[[128 113 130 128]
 [144 151 115 129]
 [114 134 141 146]]
|
[[128 130 113 128]
 [129 115 151 144]
 [146 141 134 114]]

[[136 140 126 108 118 126]
 [130 127 124 118 114 131]
 [135 138 141 114 120 138]
 [134 103 127 127 121 126]
 [139 116 131 122 124 149]
 [135 128 113 147 118 122]]
|
[[126 118 108 126 140 136]
 [131 114 118 124 127 130]
 [138 120 114 141 138 135]
 [126 121 127 127 103 134]
 [149 124 122 131 116 139]
 [122 118 147 113 128 135]]

[[128 135 135 127 116 112 121 114 138]
 [125 136 136 119 120 122 121 113 135]
 [124 141 140 115 119 123 120 111 137]
 [137 127 127 141 114 101 121 119 140]]
|
[[138 114 121 112 116 127 135 135 128]
 [135 113 121 122 120 119 136 136 125]
 [137 111 120 123 119 115 140 141 124]
 [140 119 121 101 114 141 127 127 137]]

[[108 124 128 128 136 130 133]
 [132 130 128 128 121 128 141]
 [156 119 128 128 131 127 145]]
|
[[133 130 136 128 128 124 108]
 [141 128 121 128 128 130 132]
 [145 127 131 128 128 119 156]]

[[132 133]
 [128 129]
 [118 120]
 [137 126]
 [106 124]
 [141 113]]
|
[[133 132]
 [129 128]
 [120 118]
 [126 137]
 [124 106]
 [113 141]]

[[128 127 134 120 146 127 105 129 128 120 128 128]
 [128 127 129 138 127 127 133 129 128 112 128 128]
 [128 128 124 143 146 129 118 128 128 133 128 129]
 [128 127 133 145 134 126 155 128 127 126 128 127]
 [127 129 121 105 107 128 116 127 128 139 127 128]
 [128 127 132 113 153 127  98 129 128 124 128 128]]
|
[[128 128 120 128 129 105 127 146 120 134 127 128]
 [128 128 112 128 129 133 127 127 138 129 127 128]
 [129 128 133 128 128 118 129 146 143 124 128 128]
 [127 128 126 127 128 155 126 134 145 133 127 128]
 [128 127 139 128 127 116 128 107 105 121 129 127]
 [128 128 124 128 129  98 127 153 113 132 127 128]]

[[128 128 127 122 114 128 132 127 127 119 128 128]
 [128 130 129 129 132 128 128 129 129 117 128 128]
 [128 126 122 128 102 128 121 129 129 115 128 128]
 [128 129 134 134 121 131 109 129 129 141 129 129]
 [128 127 127 126 142 129 143 129 129 130 129 128]
 [128 129 131 135 116 128 138 128 128 136 128 127]]
|
[[128 128 119 127 127 132 128 114 122 127 128 128]
 [128 128 117 129 129 128 128 132 129 129 130 128]
 [128 128 115 129 129 121 128 102 128 122 126 128]
 [129 129 141 129 129 109 131 121 134 134 129 128]
 [128 129 130 129 129 143 129 142 126 127 127 128]
 [127 128 136 128 128 138 128 116 135 131 129 128]]

[[130 120 125 121 136 117 122 129]
 [149 116 121 119 132 131 125 125]
 [141 126 133 123 134 141 125 131]
 [138 122 137 131 126 140 122 123]
 [126 143 128 129 128 137 130 137]
 [128 127 133 133 123 127 132 125]
 [129 128 132 132 115 137 132 126]
 [127 101 128 115 117 132 117 126]
 [120 142 120 132 134 116 138 133]
 [120 146 125 130 131 137 129 139]
 [126 117 128 121 130 119 120 127]]
|
[[129 122 117 136 121 125 120 130]
 [125 125 131 132 119 121 116 149]
 [131 125 141 134 123 133 126 141]
 [123 122 140 126 131 137 122 138]
 [137 130 137 128 129 128 143 126]
 [125 132 127 123 133 133 127 128]
 [126 132 137 115 132 132 128 129]
 [126 117 132 117 115 128 101 127]
 [133 138 116 134 132 120 142 120]
 [139 129 137 131 130 125 146 120]
 [127 120 119 130 121 128 117 126]]
---
[[136 138 108 156]
 [122 123 110 156]
 [124 117 124 156]
 [138 130 111 156]
 [123 132 135 156]]
|
[[156 108 138 136]
 [156 110 123 122]
 [156 124 117 124]
 [156 111 130 138]
 [156 135 132 123]]

[[123 107 129 141 128 128 122 128 128 129 122 130]
 [137 119 126 151 129 128 141 128 127 129 130 132]
 [132 138 130 126 128 129 122 129 128 129 132 147]
 [140 148 129 131 128 128 125 127 129 126 139 146]]
|
[[130 122 129 128 128 122 128 128 141 129 107 123]
 [132 130 129 127 128 141 128 129 151 126 119 137]
 [147 132 129 128 129 122 129 128 126 130 138 132]
 [146 139 126 129 127 125 128 128 131 129 148 140]]

[[140 128 143 116 126 127 128 127]
 [135 129 145 127 131 128 130 112]
 [110 128 144 142 129 129 130 121]
 [145 128 112 113 124 128 126 116]
 [121 129 131 136 126 126 130 136]
 [122 128 117 133 124 129 126 133]
 [106 128 116 146 128 128 127 112]
 [141 128 124 116 130 128 128 143]]
|
[[127 128 127 126 116 143 128 140]
 [112 130 128 131 127 145 129 135]
 [121 130 129 129 142 144 128 110]
 [116 126 128 124 113 112 128 145]
 [136 130 126 126 136 131 129 121]
 [133 126 129 124 133 117 128 122]
 [112 127 128 128 146 116 128 106]
 [143 128 128 130 116 124 128 141]]

[[122 115 128 137 125 126 130 128 128 130]
 [131 115 128 135 108 114 111 139 134 129]
 [124 104 124 133 124 129 122 123 133 133]
 [133 148 133 121 134 124 132 132 124 127]
 [135 149 127 120 129 133 127 128 128 118]
 [123 121 131 132 136 128 136 125 126 134]]
|
[[130 128 128 130 126 125 137 128 115 122]
 [129 134 139 111 114 108 135 128 115 131]
 [133 133 123 122 129 124 133 124 104 124]
 [127 124 132 132 124 134 121 133 148 133]
 [118 128 128 127 133 129 120 127 149 135]
 [134 126 125 136 128 136 132 131 121 123]]

[[129 109 147 130 125 141]
 [129 111 152 125 123 142]
 [127 109 150 122 126 143]
 [131 110 150 126 125 138]
 [129 116 149 121 124 148]]
|
[[141 125 130 147 109 129]
 [142 123 125 152 111 129]
 [143 126 122 150 109 127]
 [138 125 126 150 110 131]
 [148 124 121 149 116 129]]

[[128 129 126 128 128 129]
 [130 132 153 125 120 125]
 [141 113 113 145 134 121]]
|
[[129 128 128 126 129 128]
 [125 120 125 153 132 130]
 [121 134 145 113 113 141]]

[[128 137 126 123 127 122 126 103 128 125 128 128]
 [128 123 129 104 123 128 123 132 128 127 128 127]
 [128 122 137 127 113 145 113 136 128 128 128 128]
 [128 122 125 135 125 135 121 135 128 127 128 126]
 [128 122 130 111 118 138 116 133 128 127 128 127]
 [128 126 117 135 125 142 120 131 128 127 128 128]
 [128 124 137 111 117 133 119 132 128 127 128 127]
 [128 130 123 125 122 139 120 122 128 127 128 129]]
|
[[128 128 125 128 103 126 122 127 123 126 137 128]
 [127 128 127 128 132 123 128 123 104 129 123 128]
 [128 128 128 128 136 113 145 113 127 137 122 128]
 [126 128 127 128 135 121 135 125 135 125 122 128]
 [127 128 127 128 133 116 138 118 111 130 122 128]
 [128 128 127 128 131 120 142 125 135 117 126 128]
 [127 128 127 128 132 119 133 117 111 137 124 128]
 [129 128 127 128 122 120 139 122 125 123 130 128]]
---
[[154 126 119]
 [129 128 129]
 [128 128 124]
 [128 129 127]
 [125 128 124]
 [123 111 136]
 [128 128 127]]
|
[[128 123 125 128 128 129 154]
 [128 111 128 129 128 128 126]
 [127 136 124 127 124 129 119]]

[[153 132 133 140 130]
 [124 135 123 126 130]
 [124 128 138 143 138]
 [113 122 135 133 133]
 [124 132 136 140 133]
 [129 122 122 126 130]
 [115 124 130 127 121]
 [122 124 131 127 125]
 [134 134 118 116 124]
 [112 131 133 132 132]
 [152 130 135 142 129]]
|
[[152 112 134 122 115 129 124 113 124 124 153]
 [130 131 134 124 124 122 132 122 128 135 132]
 [135 133 118 131 130 122 136 135 138 123 133]
 [142 132 116 127 127 126 140 133 143 126 140]
 [129 132 124 125 121 130 133 133 138 130 130]]

[[104 128 108 128 127 155 129]
 [133 129 133 128 128 151 128]]
|
[[133 104]
 [129 128]
 [133 108]
 [128 128]
 [128 127]
 [151 155]
 [128 129]]

[[147 125 124 142 121 109 137 128 124 154 129 149 126]
 [147 125 124 142 121 109 137 127 124 154 129 148 126]]
|
[[147 147]
 [125 125]
 [124 124]
 [142 142]
 [121 121]
 [109 109]
 [137 137]
 [127 128]
 [124 124]
 [154 154]
 [129 129]
 [148 149]
 [126 126]]

[[126 118 131 106 117 125 103 101]
 [128 129 129 131 128 128 127 127]
 [129 127 129 130 125 129 127 130]
 [130 127 127 128 129 132 124 129]
 [129 132 129 127 130 128 127 126]
 [128 127 129 131 127 129 126 126]
 [127 126 127 127 128 131 130 128]
 [127 127 129 130 131 125 126 129]]
|
[[127 127 128 129 130 129 128 126]
 [127 126 127 132 127 127 129 118]
 [129 127 129 129 127 129 129 131]
 [130 127 131 127 128 130 131 106]
 [131 128 127 130 129 125 128 117]
 [125 131 129 128 132 129 128 125]
 [126 130 126 127 124 127 127 103]
 [129 128 126 126 129 130 127 101]]

[[119 133 111 121 132 128 139 130 124 142 130 121 130 139 133]
 [127 131 126 126 131 126 129 129 126 130 130 127 124 130 129]
 [134 125 134 134 125 129 125 125 130 119 125 133 125 124 129]
 [132 128 150 124 131 124 106 132 132 121 135 128 131 116 112]]
|
[[132 134 127 119]
 [128 125 131 133]
 [150 134 126 111]
 [124 134 126 121]
 [131 125 131 132]
 [124 129 126 128]
 [106 125 129 139]
 [132 125 129 130]
 [132 130 126 124]
 [121 119 130 142]
 [135 125 130 130]
 [128 133 127 121]
 [131 125 124 130]
 [116 124 130 139]
 [112 129 129 133]]

[[128 124 104 132 137 142 129 144 128 129 129 128 123]
 [128 118 110 134 135 135 128 146 129 129 128 126 119]
 [127 122 132 118 123 138 126 150 128 131 127 130 138]
 [128 127 147 133 113 142 114 126 127 127 128 127 125]
 [128 121 157 143 110 142 120 151 128 132 127 130 127]
 [127 128 133 149 135 114 135 128 128 128 127 128 119]]
|
[[127 128 128 127 128 128]
 [128 121 127 122 118 124]
 [133 157 147 132 110 104]
 [149 143 133 118 134 132]
 [135 110 113 123 135 137]
 [114 142 142 138 135 142]
 [135 120 114 126 128 129]
 [128 151 126 150 146 144]
 [128 128 127 128 129 128]
 [128 132 127 131 129 129]
 [127 127 128 127 128 129]
 [128 130 127 130 126 128]
 [119 127 125 138 119 123]]
